Below are the code and all the weights of a small trained network. Each question names an input and a target symbol and asks about switching units off, where a switched-off unit gives its printed mean instead of its output.

import numpy as np


def w(rows, s, z=0):
    codes = np.array(rows[::2]) - 128.0
    scale = np.full(codes.shape[1], s)
    scale[-1] = z or s
    return codes * scale


def f(y):
    return np.maximum(y, 0)


def softmax(a):
    e = np.exp(a - a.max(-1, keepdims=True))
    return e / e.sum(-1, keepdims=True)


def log_softmax(a):
    a = a - a.max(-1, keepdims=True)
    return a - np.log(np.exp(a).sum(-1, keepdims=True))


def net(x, mask):
    ids = ['ΓΘΠΨαβδεζηστφω'.index(c) for c in x.split()]
    T = len(ids)
    res = E[ids] + P[:T]
    r = res
    for j in range(2):
        rows = slice(2 * j, 2 * j + 2)
        q, k, v = (r @ M[0][rows].T for M in (Q, K, V))
        z = softmax(np.where(np.tri(T) > 0, q @ k.T / 2**0.5, -1e9)) @ v
        o = O[0][rows]
        res = res + np.where(mask[j], z, o[:, -1]) @ o[:, :-1]
    y = f(res @ A[0][:, :-1].T + A[0][:, -1])
    res = res + np.where(mask[2:6], y, B[0][:, -1]) @ B[0][:, :-1]
    return log_softmax(res[-1] @ U[:, :-1].T + U[:, -1])


Q, K, V, O, A, B = {}, {}, {}, {}, {}, {}
E = w([
[97,167,201,237],'Γ',
[128,138,121,124],'Θ',
[142,117,173,134],'Π',
[193,200,137,187],'Ψ',
[190,141,6,156],'α',
[212,245,177,91],'β',
[97,125,94,134],'δ',
[111,150,142,34],'ε',
[77,72,106,100],'ζ',
[161,223,149,66],'η',
[97,87,128,107],'σ',
[101,96,114,133],'τ',
[125,116,114,177],'φ',
[112,158,132,37],'ω',
],0.014)
P = w([
[126,111,162,121],'0',
[49,250,133,104],'1',
[248,76,181,120],'2',
[98,105,159,155],'3',
[72,245,135,135],'4',
[253,61,185,124],'5',
[95,105,159,181],'6',
[4,164,81,85],'7',
[236,63,209,80],'8',
[97,99,166,181],'9',
],0.0065)
Q[0] = w([
[85,194,151,140],'head 1',
[173,87,186,152],'head 1',
[249,45,127,125],'head 2',
[136,156,98,138],'head 2',
],0.016)
K[0] = w([
[144,102,103,141],'head 1',
[61,148,176,154],'head 1',
[169,92,2,77],'head 2',
[158,154,152,167],'head 2',
],0.018)
V[0] = w([
[98,117,163,206],'head 1',
[169,218,43,45],'head 1',
[49,132,131,231],'head 2',
[173,222,2,228],'head 2',
],0.0071)
O[0] = w([
[161,98,190,159,140],'head 1',
[119,203,95,67,162],'head 1',
[151,153,2,159,152],'head 2',
[220,81,73,20,253],'head 2',
],0.0081,0.0047)
A[0] = w([
[139,77,251,143,146],'neuron 1',
[139,106,98,237,3],'neuron 2',
[16,2,70,129,132],'neuron 3',
[104,80,90,103,88],'neuron 4',
],0.0085,0.0038)
B[0] = w([
[105,94,202,110,255],'neuron 1',
[36,57,53,76,179],'neuron 2',
[169,175,125,255,175],'neuron 3',
[138,156,136,71,171],'neuron 4',
],0.011,0.004)
U = w([
[122,154,104,138,109],'Γ',
[44,132,153,33,67],'Θ',
[150,182,158,184,107],'Π',
[192,44,105,27,158],'Ψ',
[87,214,134,68,115],'α',
[42,144,146,36,133],'β',
[166,145,160,133,110],'δ',
[106,136,151,103,105],'ε',
[127,143,148,143,92],'ζ',
[116,62,220,72,251],'η',
[116,103,140,121,127],'σ',
[150,161,180,157,75],'τ',
[2,33,91,54,64],'φ',
[150,223,205,105,17],'ω',
],0.0075,0.0024)

Each question gives the input, a string of symbols that net reads in full, and the target symbol t.
The units are the heads (2 rows each of Q, K, V and O) and the neurons (one row each of A and B). Each row of codes is followed by its name. A weight is (code - 128) times the scale printed after its matrix; where a second scale follows, it is the last column's (O, A, B and U).
mask holds one flag per unit, heads first, then neurons. A switched-off unit (its flag False) gives its mean, the last column of its rows in O or B, instead of its output. The means were averaged over made-up inputs and are rounded, as every weight is.
A unit's drop is (log p(t) with every unit on - log p(t) with that unit switched off) / (log p(t) with every unit on - log p(t) with every unit switched off).
The circuit of an input: a set's keep is (log p(t) with only the set's units on - log p(t) with every unit switched off) / (log p(t) with every unit on - log p(t) with every unit switched off). Starting from all 6 units, units are removed one at a time, each time the one whose removal leaves the highest keep (on an exact tie, the one counted first), for as long as the keep stays at least 0.8.
circuit, biggest first: the units of the circuit, biggest drop first
most important unit: the unit with the biggest drop
top k neurons: the k neurons with the biggest drops, biggest first
which heads matter: for each layer, one digit per head in row order, 1 if its drop is at least 0.15 and else 0, layers parted by /
drop when u is switched off: that unit's drop, to one decimal
input ζ α Θ, target Ψ: which heads matter -> 01
input Γ ζ ω, target η: which heads matter -> 11
input ε Γ δ, target η: circuit, biggest first -> head 2; head 1; neuron 1
input Π ε Γ, target η: most important unit -> neuron 1
input Ψ δ α ζ σ Θ Γ Γ φ, target η: circuit, biggest first -> head 1; neuron 1
input Γ Γ δ, target η: circuit, biggest first -> head 1; neuron 1; head 2
input Γ ε ω Ψ ω η, target η: top 2 neurons -> neuron 1; neuron 3
input ω β Π ζ Π Π Γ Ψ ε, target η: circuit, biggest first -> head 2; neuron 1; head 1
input Γ ε τ β Π ω, target η: circuit, biggest first -> head 2; neuron 1
input Γ α Γ β τ φ φ β Γ, target η: circuit, biggest first -> head 1; neuron 1
input β β δ ε τ Γ Γ τ Θ, target η: top 2 neurons -> neuron 1; neuron 3
input α τ ω Γ η Π, target η: which heads matter -> 10
input Γ ε τ, target η: which heads matter -> 11
input α ζ β Ψ α δ, target Ψ: circuit, biggest first -> head 2
input Γ Ψ Θ, target η: drop when neuron 2 is switched off -> 0.0
input ε Π α δ Γ β, target η: drop when head 2 is switched off -> 0.3
input α α Θ, target Ψ: drop when head 2 is switched off -> 1.0
